Here is a tiny trained network, its code and every weight. The questions are about switching its units off for an input and a target symbol, where a switched-off unit gives its printed mean instead of its output.

import numpy as np


def w(rows, s, z=0):
    codes = np.array(rows[::2]) - 128.0
    scale = np.full(codes.shape[1], s)
    scale[-1] = z or s
    return codes * scale


def f(y):
    return y / 2 * (1 + np.tanh(0.7978845608 * (y + 0.044715 * y**3)))


def softmax(a):
    e = np.exp(a - a.max(-1, keepdims=True))
    return e / e.sum(-1, keepdims=True)


def log_softmax(a):
    a = a - a.max(-1, keepdims=True)
    return a - np.log(np.exp(a).sum(-1, keepdims=True))


def net(x, mask):
    ids = ['ΛΞΣαβδεζηθμπτψω'.index(c) for c in x.split()]
    T = len(ids)
    res = E[ids] + P[:T]
    r = res
    for j in range(3):
        rows = slice(3 * j, 3 * j + 3)
        q, k, v = (r @ M[0][rows].T for M in (Q, K, V))
        z = softmax(np.where(np.tri(T) > 0, q @ k.T / 3**0.5, -1e9)) @ v
        o = O[0][rows]
        res = res + np.where(mask[j], z, o[:, -1]) @ o[:, :-1]
    y = f(res @ A[0][:, :-1].T + A[0][:, -1])
    res = res + np.where(mask[3:27], y, B[0][:, -1]) @ B[0][:, :-1]
    return log_softmax(res[-1] @ U[:, :-1].T + U[:, -1])


Q, K, V, O, A, B = {}, {}, {}, {}, {}, {}
E = w([
[15,12,62,128,76],'Λ',
[157,145,214,88,101],'Ξ',
[173,128,110,117,92],'Σ',
[144,172,170,186,150],'α',
[149,146,130,139,103],'β',
[105,92,182,159,160],'δ',
[14,27,130,149,128],'ε',
[170,143,185,144,124],'ζ',
[173,183,176,149,143],'η',
[136,162,179,155,167],'θ',
[103,71,107,249,221],'μ',
[186,154,205,188,159],'π',
[139,170,181,153,104],'τ',
[161,190,161,181,123],'ψ',
[40,150,161,181,157],'ω',
],0.015)
P = w([
[191,39,69,61,177],'0',
[71,162,137,84,189],'1',
[151,158,97,183,100],'2',
[98,37,192,103,120],'3',
[65,208,109,101,187],'4',
[120,169,95,197,77],'5',
[147,53,216,110,130],'6',
[81,248,71,126,207],'7',
[85,169,92,229,91],'8',
[141,18,177,98,94],'9',
[59,167,69,94,195],'10',
],0.014)
Q[0] = w([
[172,152,164,112,168],'H1',
[108,111,137,241,155],'H1',
[136,95,108,61,255],'H1',
[163,79,140,94,127],'H2',
[213,220,61,194,115],'H2',
[132,141,48,81,136],'H2',
[138,58,180,27,177],'H3',
[101,178,160,136,207],'H3',
[135,127,121,73,153],'H3',
],0.01)
K[0] = w([
[140,161,169,137,195],'H1',
[184,69,109,125,213],'H1',
[112,148,186,252,135],'H1',
[107,166,149,150,137],'H2',
[193,121,75,40,166],'H2',
[107,115,77,163,126],'H2',
[21,239,165,202,95],'H3',
[133,97,175,125,118],'H3',
[74,132,135,157,89],'H3',
],0.012)
V[0] = w([
[85,158,178,154,120],'H1',
[144,73,132,144,76],'H1',
[141,100,92,153,113],'H1',
[138,157,127,115,82],'H2',
[197,114,140,117,110],'H2',
[114,112,162,172,73],'H2',
[169,79,164,165,193],'H3',
[186,172,85,94,110],'H3',
[128,138,129,2,57],'H3',
],0.013)
O[0] = w([
[49,79,173,162,169,33],'H1',
[152,117,80,181,136,226],'H1',
[82,128,66,154,125,230],'H1',
[162,186,107,96,95,21],'H2',
[105,68,74,141,72,35],'H2',
[228,150,130,144,126,156],'H2',
[182,133,254,200,179,225],'H3',
[40,158,113,144,38,3],'H3',
[131,106,98,59,40,39],'H3',
],0.0091,0.0062)
A[0] = w([
[127,189,92,139,92,129],'N1',
[85,176,158,209,10,151],'N2',
[114,139,153,12,148,106],'N3',
[158,84,183,139,106,105],'N4',
[127,153,148,110,161,45],'N5',
[116,112,200,143,163,89],'N6',
[79,124,58,166,165,85],'N7',
[137,128,157,73,207,211],'N8',
[149,66,129,112,72,254],'N9',
[184,85,177,179,66,68],'N10',
[180,171,137,108,157,219],'N11',
[105,157,142,209,199,185],'N12',
[164,42,141,174,70,126],'N13',
[82,214,83,134,207,71],'N14',
[128,176,131,204,150,139],'N15',
[34,215,122,153,177,170],'N16',
[68,167,125,189,105,142],'N17',
[184,72,97,152,116,31],'N18',
[175,158,80,162,175,122],'N19',
[173,188,101,162,106,214],'N20',
[131,179,167,121,129,223],'N21',
[185,122,157,32,108,61],'N22',
[101,97,188,100,188,149],'N23',
[106,145,131,13,98,71],'N24',
],0.012,0.0092)
B[0] = w([
[99,38,129,208,127,139],'N1',
[163,48,59,145,247,150],'N2',
[174,215,199,201,125,135],'N3',
[217,172,127,166,196,147],'N4',
[124,81,106,101,169,135],'N5',
[179,135,47,156,136,189],'N6',
[161,185,101,148,42,163],'N7',
[55,105,109,148,165,204],'N8',
[91,218,78,150,156,159],'N9',
[249,125,143,113,151,148],'N10',
[70,176,112,111,105,170],'N11',
[136,161,141,126,40,255],'N12',
[149,172,189,38,227,162],'N13',
[167,151,88,88,220,163],'N14',
[129,135,160,111,111,193],'N15',
[106,192,143,79,202,176],'N16',
[120,158,149,162,224,146],'N17',
[121,14,254,82,128,144],'N18',
[134,72,135,86,61,183],'N19',
[35,140,169,130,90,158],'N20',
[96,107,90,133,94,155],'N21',
[56,173,179,194,123,129],'N22',
[96,88,143,147,105,197],'N23',
[91,195,183,136,194,132],'N24',
],0.0089,0.027)
U = w([
[233,13,46,29,191,111],'Λ',
[136,170,203,97,138,30],'Ξ',
[20,123,184,87,197,141],'Σ',
[187,200,137,180,80,3],'α',
[115,195,43,112,129,222],'β',
[182,59,185,103,216,90],'δ',
[109,11,230,100,222,98],'ε',
[192,116,186,60,204,96],'ζ',
[146,94,99,161,163,146],'η',
[133,50,76,175,154,121],'θ',
[207,25,209,203,105,116],'μ',
[247,86,206,105,184,27],'π',
[174,140,165,117,160,115],'τ',
[154,132,199,73,75,213],'ψ',
[30,36,89,228,2,174],'ω',
],0.0077,0.0071)

Each question gives the input, a string of symbols that net reads in full, and the target symbol t.
The units are the heads (3 rows each of Q, K, V and O) and the neurons (one row each of A and B). Each row of codes is followed by its name. A weight is (code - 128) times the scale printed after its matrix; where a second scale follows, it is the last column's (O, A, B and U).
mask holds one flag per unit, heads first, then neurons. A switched-off unit (its flag False) gives its mean, the last column of its rows in O or B, instead of its output. The means were averaged over made-up inputs and are rounded, as every weight is.
A unit's drop is (log p(t) with every unit on - log p(t) with that unit switched off) / (log p(t) with every unit on - log p(t) with every unit switched off).
The circuit of an input: a set's keep is (log p(t) with only the set's units on - log p(t) with every unit switched off) / (log p(t) with every unit on - log p(t) with every unit switched off). Starting from the 12 units with the biggest drops (on a tie, the unit counted first), units are removed one at a time, each time the one whose removal leaves the highest keep (on an exact tie, the one counted first), for as long as the keep stays at least 0.8.
circuit, biggest first: the units of the circuit, biggest drop first
unit that matters most: the unit with the biggest drop
top k neurons: the k neurons with the biggest drops, biggest first
heads that matter: for each layer, one digit per head in row order, 1 if its drop is at least 0.15 and else 0, layers parted by /
input Λ ε μ Λ μ β, target ω: circuit, biggest first -> H1; N20; N1
input Ξ Λ ε, target Λ: circuit, biggest first -> H3; N2; N12
input Λ Λ Λ Λ, target Λ: circuit, biggest first -> H3; N12
input ε ε Λ π, target π: heads that matter -> 010
input Σ α β, target θ: top 3 neurons -> N2; N1; N20
input Σ μ θ β Λ Λ, target θ: top 2 neurons -> N2; N1
input μ δ Λ, target α: circuit, biggest first -> N12; H3
input Λ α β Λ Λ Λ β μ Ξ μ, target μ: heads that matter -> 001
input μ ζ μ ζ Λ ε Λ Σ, target Σ: top 2 neurons -> N16; N8
input δ β ε μ ψ ε, target μ: circuit, biggest first -> H3; N10
input Λ μ Σ β Λ π μ β μ Σ, target μ: top 3 neurons -> N16; N14; N9
input Λ Σ ω μ μ Λ δ, target μ: unit that matters most -> N4
input δ ω π, target μ: heads that matter -> 011
input Σ Λ Λ, target θ: unit that matters most -> H3
input Λ θ ω, target ω: top 3 neurons -> N1; N20; N13
input ε Λ ε, target ψ: heads that matter -> 100
input Λ ε Λ Λ Ξ Σ Λ δ μ ε, target μ: heads that matter -> 001
input μ Σ ζ Λ δ Λ η μ ε μ μ, target β: circuit, biggest first -> N18; N7
input Ξ Σ ε Λ Σ Λ μ Λ Λ, target Λ: circuit, biggest first -> H3; N2
input μ ε Σ, target α: top 3 neurons -> N12; N6; N11
input Σ Λ Λ Λ ψ η, target θ: circuit, biggest first -> N2; H3; N1
input Λ ε μ τ μ Λ Λ ε ε ζ ε, target β: top 2 neurons -> N12; N7
input μ ζ ε μ μ Λ δ Λ β, target α: unit that matters most -> N12
